Here is a tiny trained network, its code and every weight. The questions are about switching its units off for an input and a target symbol, where a switched-off unit gives its printed mean instead of its output.

import numpy as np


def w(rows, s, z=0):
    codes = np.array(rows[::2]) - 128.0
    scale = np.full(codes.shape[1], s)
    scale[-1] = z or s
    return codes * scale


def softmax(a):
    e = np.exp(a - a.max(-1, keepdims=True))
    return e / e.sum(-1, keepdims=True)


def log_softmax(a):
    a = a - a.max(-1, keepdims=True)
    return a - np.log(np.exp(a).sum(-1, keepdims=True))


def net(x, mask):
    ids = ['δθμξπφω'.index(c) for c in x.split()]
    T = len(ids)
    res = E[ids] + P[:T]
    u = 0
    for l in range(3):
        r = res
        for j in range(3):
            rows = slice(2 * j, 2 * j + 2)
            q, k, v = (r @ M[l][rows].T for M in (Q, K, V))
            z = softmax(np.where(np.tri(T) > 0, q @ k.T / 2**0.5, -1e9)) @ v
            o = O[l][rows]
            res = res + np.where(mask[u + j], z, o[:, -1]) @ o[:, :-1]
        u += 3
    return log_softmax(res[-1] @ U[:, :-1].T + U[:, -1])


Q, K, V, O = {}, {}, {}, {}
E = w([
[137,101,66],'δ',
[95,68,149],'θ',
[83,175,67],'μ',
[174,160,189],'ξ',
[249,134,114],'π',
[119,88,245],'φ',
[164,142,141],'ω',
],0.02)
P = w([
[109,138,162],'0',
[81,131,193],'1',
[15,144,113],'2',
[4,155,123],'3',
[39,183,61],'4',
[56,201,103],'5',
],0.0037)
Q[0] = w([
[176,153,124],'0.h0',
[102,64,2],'0.h0',
[192,102,220],'0.h1',
[219,54,108],'0.h1',
[192,24,193],'0.h2',
[133,168,120],'0.h2',
],0.0086)
K[0] = w([
[159,127,122],'0.h0',
[137,100,62],'0.h0',
[78,121,7],'0.h1',
[74,153,112],'0.h1',
[178,33,156],'0.h2',
[194,106,50],'0.h2',
],0.015)
V[0] = w([
[96,78,135],'0.h0',
[229,108,149],'0.h0',
[141,255,211],'0.h1',
[92,92,73],'0.h1',
[93,245,41],'0.h2',
[96,223,65],'0.h2',
],0.0079)
O[0] = w([
[148,157,102,132],'0.h0',
[62,145,136,231],'0.h0',
[134,95,198,175],'0.h1',
[142,67,177,70],'0.h1',
[192,70,187,5],'0.h2',
[104,72,253,35],'0.h2',
],0.0075,0.0022)
Q[1] = w([
[67,136,157],'1.h0',
[59,126,164],'1.h0',
[188,103,128],'1.h1',
[210,160,252],'1.h1',
[164,75,150],'1.h2',
[107,38,115],'1.h2',
],0.015)
K[1] = w([
[117,120,68],'1.h0',
[27,53,216],'1.h0',
[31,130,130],'1.h1',
[133,130,134],'1.h1',
[138,140,158],'1.h2',
[68,6,160],'1.h2',
],0.011)
V[1] = w([
[56,120,231],'1.h0',
[173,210,171],'1.h0',
[224,201,165],'1.h1',
[211,66,167],'1.h1',
[244,88,148],'1.h2',
[95,246,136],'1.h2',
],0.012)
O[1] = w([
[221,180,139,53],'1.h0',
[76,55,213,193],'1.h0',
[111,9,78,210],'1.h1',
[106,198,173,41],'1.h1',
[3,144,124,97],'1.h2',
[178,2,94,254],'1.h2',
],0.0078,0.003)
Q[2] = w([
[105,62,133],'2.h0',
[30,140,163],'2.h0',
[79,213,87],'2.h1',
[43,253,94],'2.h1',
[141,235,33],'2.h2',
[34,197,47],'2.h2',
],0.0062)
K[2] = w([
[147,172,88],'2.h0',
[167,57,182],'2.h0',
[124,46,127],'2.h1',
[151,132,151],'2.h1',
[22,253,204],'2.h2',
[203,211,159],'2.h2',
],0.012)
V[2] = w([
[186,206,74],'2.h0',
[185,6,253],'2.h0',
[30,146,154],'2.h1',
[64,169,32],'2.h1',
[132,83,3],'2.h2',
[29,18,147],'2.h2',
],0.0067)
O[2] = w([
[178,205,28,84],'2.h0',
[200,111,2,174],'2.h0',
[186,160,125,105],'2.h1',
[110,196,9,148],'2.h1',
[114,158,99,252],'2.h2',
[48,176,175,238],'2.h2',
],0.0069,0.0046)
U = w([
[73,224,92,83],'δ',
[183,200,48,213],'θ',
[221,162,205,214],'μ',
[158,29,153,3],'ξ',
[1,84,127,130],'π',
[213,97,61,88],'φ',
[135,79,146,99],'ω',
],0.007,0.0055)

Each question gives the input, a string of symbols that net reads in full, and the target symbol t.
The units are the heads (2 rows each of Q, K, V and O). Each row of codes is followed by its name. A weight is (code - 128) times the scale printed after its matrix; where a second scale follows, it is the last column's (O and U).
mask holds one flag per head, layer by layer. A switched-off head (its flag False) gives its mean, the last column of its rows in O, instead of its output. The means were averaged over made-up inputs and are rounded, as every weight is.
A unit's drop is (log p(t) with every unit on - log p(t) with that unit switched off) / (log p(t) with every unit on - log p(t) with every unit switched off).
The circuit of an input: a set's keep is (log p(t) with only the set's units on - log p(t) with every unit switched off) / (log p(t) with every unit on - log p(t) with every unit switched off). Starting from all 9 units, units are removed one at a time, each time the one whose removal leaves the highest keep (on an exact tie, the one counted first), for as long as the keep stays at least 0.8.
circuit, biggest first: the units of the circuit, biggest drop first
most important unit: the unit with the biggest drop
heads that matter: for each layer, one digit per head in row order, 1 if its drop is at least 0.15 and else 0, layers parted by /
drop when u is switched off: that unit's drop, to one decimal
input δ δ ξ θ, target θ: circuit, biggest first -> 1.h0
input μ δ ω δ δ ω, target μ: circuit, biggest first -> 0.h2; 1.h1; 2.h1
input φ θ φ, target φ: heads that matter -> 001 / 001 / 000
input δ μ μ ξ φ, target μ: heads that matter -> 000 / 111 / 011
input μ μ ξ, target μ: heads that matter -> 001 / 100 / 000
input ξ ξ φ φ π θ, target φ: circuit, biggest first -> 1.h2; 0.h2
input φ μ μ φ ω, target μ: circuit, biggest first -> 0.h2; 1.h0
input θ ω φ ξ φ, target θ: heads that matter -> 001 / 100 / 000
input δ δ ξ, target δ: circuit, biggest first -> 1.h0; 0.h1; 2.h1; 2.h0
input φ π π ξ, target π: circuit, biggest first -> 1.h0; 0.h2
input φ φ ω, target φ: circuit, biggest first -> 1.h2; 0.h2; 1.h1
input ω π π ξ π ω, target π: circuit, biggest first -> 1.h2; 1.h0
input δ μ μ θ, target μ: circuit, biggest first -> 0.h2; 1.h1; 1.h0
input μ ξ φ, target μ: circuit, biggest first -> 1.h0
input φ θ ω, target φ: circuit, biggest first -> 1.h2; 0.h2
input π μ φ φ φ θ, target φ: circuit, biggest first -> 0.h2; 1.h2
input ξ μ π, target ξ: heads that matter -> 110 / 100 / 110
input ω ξ ξ, target ξ: drop when 0.h2 is switched off -> 0.0
input δ δ φ, target δ: drop when 2.h2 is switched off -> -0.1
input δ δ θ, target δ: drop when 2.h2 is switched off -> -0.1
input δ θ ω δ, target δ: most important unit -> 2.h0
